Below are the code and all the weights of a small trained network. Each question names an input and a class and asks about switching units off, where a switched-off unit gives its printed mean instead of its output.

import numpy as np


def w(rows, s, z=0):
    codes = np.array(rows[::2]) - 128.0
    scale = np.full(codes.shape[1], s)
    scale[-1] = z or s
    return codes * scale


def norm(h):
    return h / np.sqrt((h * h).mean(-1, keepdims=True) + 1e-5)


def f(y):
    return y / 2 * (1 + np.tanh(0.7978845608 * (y + 0.044715 * y**3)))


def log_softmax(a):
    a = a - a.max(-1, keepdims=True)
    return a - np.log(np.exp(a).sum(-1, keepdims=True))


def net(x, mask):
    res = np.array(x, float).reshape(1, 4) / 4 @ E
    u = 0
    for l in range(4):
        y = f(norm(res) @ A[l][:, :-1].T + A[l][:, -1])
        res = res + np.where(mask[u : u + 8], y, B[l][:, -1]) @ B[l][:, :-1]
        u += 8
    return log_softmax(norm(res)[-1] @ U[:, :-1].T + U[:, -1])


A, B = {}, {}
E = w([
[39,254,99,206,101,101],'x0',
[146,168,185,128,5,85],'x1',
[140,132,115,101,112,158],'x2',
[186,231,151,49,160,69],'x3',
],0.0073)
A[0] = w([
[174,58,136,68,128,108,254],'L0N1',
[14,104,108,112,144,119,105],'L0N2',
[126,87,2,219,110,174,177],'L0N3',
[69,63,45,105,185,95,133],'L0N4',
[65,9,190,140,84,92,133],'L0N5',
[203,100,105,101,132,126,76],'L0N6',
[140,160,238,131,114,92,115],'L0N7',
[147,187,117,121,230,158,84],'L0N8',
],0.0061,0.0035)
B[0] = w([
[140,79,60,106,186,3,252],'L0N1',
[108,141,193,78,135,146,143],'L0N2',
[78,72,241,100,165,119,210],'L0N3',
[146,161,150,85,161,81,174],'L0N4',
[181,97,103,116,106,210,191],'L0N5',
[117,169,112,176,59,37,144],'L0N6',
[166,141,172,102,142,113,170],'L0N7',
[118,192,92,206,201,155,166],'L0N8',
],0.0074,0.0045)
A[1] = w([
[115,237,153,197,120,136,52],'L1N1',
[92,170,144,138,94,108,19],'L1N2',
[107,59,149,163,2,133,149],'L1N3',
[181,101,138,87,95,118,133],'L1N4',
[112,47,143,152,73,173,5],'L1N5',
[134,128,107,108,141,144,88],'L1N6',
[154,162,115,120,144,181,80],'L1N7',
[195,157,113,106,153,124,66],'L1N8',
],0.01,0.003)
B[1] = w([
[183,121,114,89,167,188,254],'L1N1',
[181,185,90,48,89,163,154],'L1N2',
[143,225,127,213,254,156,254],'L1N3',
[167,38,102,168,92,123,224],'L1N4',
[175,183,114,124,138,36,199],'L1N5',
[105,160,84,173,137,58,121],'L1N6',
[84,200,160,162,167,126,113],'L1N7',
[68,141,126,195,106,83,186],'L1N8',
],0.0076,0.004)
A[2] = w([
[51,106,101,111,114,168,141],'L2N1',
[173,170,126,110,151,122,3],'L2N2',
[150,171,132,32,3,100,115],'L2N3',
[63,29,166,58,48,71,198],'L2N4',
[116,2,128,109,135,100,91],'L2N5',
[155,93,74,140,246,102,7],'L2N6',
[23,159,184,71,153,238,76],'L2N7',
[85,75,85,251,186,138,142],'L2N8',
],0.0074,0.0025)
B[2] = w([
[94,133,125,88,97,76,121],'L2N1',
[118,124,136,157,109,146,143],'L2N2',
[180,77,61,137,103,114,185],'L2N3',
[67,133,171,25,99,167,201],'L2N4',
[116,254,154,156,181,217,237],'L2N5',
[161,134,106,166,121,171,252],'L2N6',
[93,65,134,74,65,78,199],'L2N7',
[132,132,84,76,21,115,229],'L2N8',
],0.0091,0.0044)
A[3] = w([
[162,106,117,94,158,187,224],'L3N1',
[106,181,174,147,150,150,31],'L3N2',
[112,72,111,144,87,53,18],'L3N3',
[89,189,139,170,167,171,162],'L3N4',
[129,82,192,78,77,67,19],'L3N5',
[178,152,7,164,110,124,153],'L3N6',
[75,91,145,153,153,101,82],'L3N7',
[201,133,117,145,137,89,248],'L3N8',
],0.012,0.0013)
B[3] = w([
[76,239,170,203,144,117,214],'L3N1',
[115,184,168,144,188,216,158],'L3N2',
[76,152,101,90,60,254,149],'L3N3',
[57,76,204,140,97,218,206],'L3N4',
[56,72,60,85,72,215,187],'L3N5',
[210,118,164,115,157,83,254],'L3N6',
[176,95,65,91,59,88,132],'L3N7',
[127,38,44,102,76,41,245],'L3N8',
],0.0088,0.007)
U = w([
[52,210,235,144,195,247,160],'0',
[248,133,59,99,136,19,172],'1',
[26,11,41,3,4,140,2],'2',
],0.011,0.00086)

Each question gives the input, the list of numbers given to net, and the class t.
The units are the neurons (one row each of A and B). Each row of codes is followed by its name. A weight is (code - 128) times the scale printed after its matrix; where a second scale follows, it is the last column's (A, B and U).
mask holds one flag per neuron, layer by layer. A switched-off neuron (its flag False) gives its mean, the last column of its row in B, instead of its output. The means were averaged over made-up inputs and are rounded, as every weight is.
A unit's drop is (log p(t) with every unit on - log p(t) with that unit switched off) / (log p(t) with every unit on - log p(t) with every unit switched off).
The circuit of an input: a set's keep is (log p(t) with only the set's units on - log p(t) with every unit switched off) / (log p(t) with every unit on - log p(t) with every unit switched off). Starting from the 12 units with the biggest drops (on a tie, the unit counted first), units are removed one at a time, each time the one whose removal leaves the highest keep (on an exact tie, the one counted first), for as long as the keep stays at least 0.8.
units of the circuit, in order: the units of the circuit, biggest drop first
top k neurons: the k neurons with the biggest drops, biggest first
top k neurons in layer l: the k neurons of layer l with the biggest drops, biggest first
drop when u is switched off: that unit's drop, to one decimal
input [-4,2,5,-8], class 1: units of the circuit, in order -> (L1N3; L1N5)
input [4,8,7,-3], class 0: units of the circuit, in order -> (L1N3)
input [-1,6,4,8], class 2: units of the circuit, in order -> (L1N3; L3N5)
input [-5,3,-2,0], class 1: top 3 neurons in layer 0 -> (L0N3; L0N5; L0N4)
input [-5,2,-3,4], class 2: top 2 neurons -> (L1N3; L2N4)
input [-8,6,2,-2], class 1: top 2 neurons -> (L1N3; L2N5)
input [-3,2,-4,-8], class 1: top 2 neurons -> (L1N3; L1N5)
input [-5,-3,-5,0], class 0: top 3 neurons -> (L2N5; L1N3; L1N5)
input [8,2,-4,3], class 1: top 3 neurons -> (L1N3; L1N2; L2N3)
input [0,7,8,-5], class 1: top 2 neurons in layer 2 -> (L2N5; L2N8)
input [8,-1,-3,-5], class 2: top 2 neurons in layer 2 -> (L2N7; L2N5)
input [-4,-1,8,-6], class 0: top 2 neurons -> (L0N3; L2N5)
input [-4,2,-1,0], class 1: top 3 neurons in layer 0 -> (L0N3; L0N5; L0N6)
input [-1,1,4,-3], class 1: units of the circuit, in order -> (L1N5)
input [8,-5,0,0], class 2: top 3 neurons -> (L2N7; L1N3; L2N5)
input [-8,2,-4,7], class 2: top 3 neurons -> (L1N3; L3N5; L2N4)
input [6,2,6,1], class 1: top 2 neurons -> (L1N2; L2N3)
input [3,-1,7,7], class 0: top 2 neurons in layer 0 -> (L0N8; L0N1)
input [-3,1,0,-6], class 1: top 2 neurons -> (L1N3; L1N5)
input [-3,-7,-1,-1], class 0: top neuron in layer 2 -> (L2N5)
input [2,-6,1,8], class 0: top 2 neurons -> (L3N4; L0N1)
input [3,4,3,0], class 0: top 3 neurons -> (L0N1; L1N3; L0N4)
input [7,-1,-1,-3], class 2: drop when L2N7 is switched off -> 3.2
input [-5,-2,-6,-5], class 0: drop when L2N5 is switched off -> 0.3
input [1,-1,-4,1], class 0: drop when L0N1 is switched off -> 2.4
input [-6,-7,-8,-5], class 0: drop when L2N5 is switched off -> 0.2
input [2,-3,-4,8], class 0: top neuron -> (L0N1)
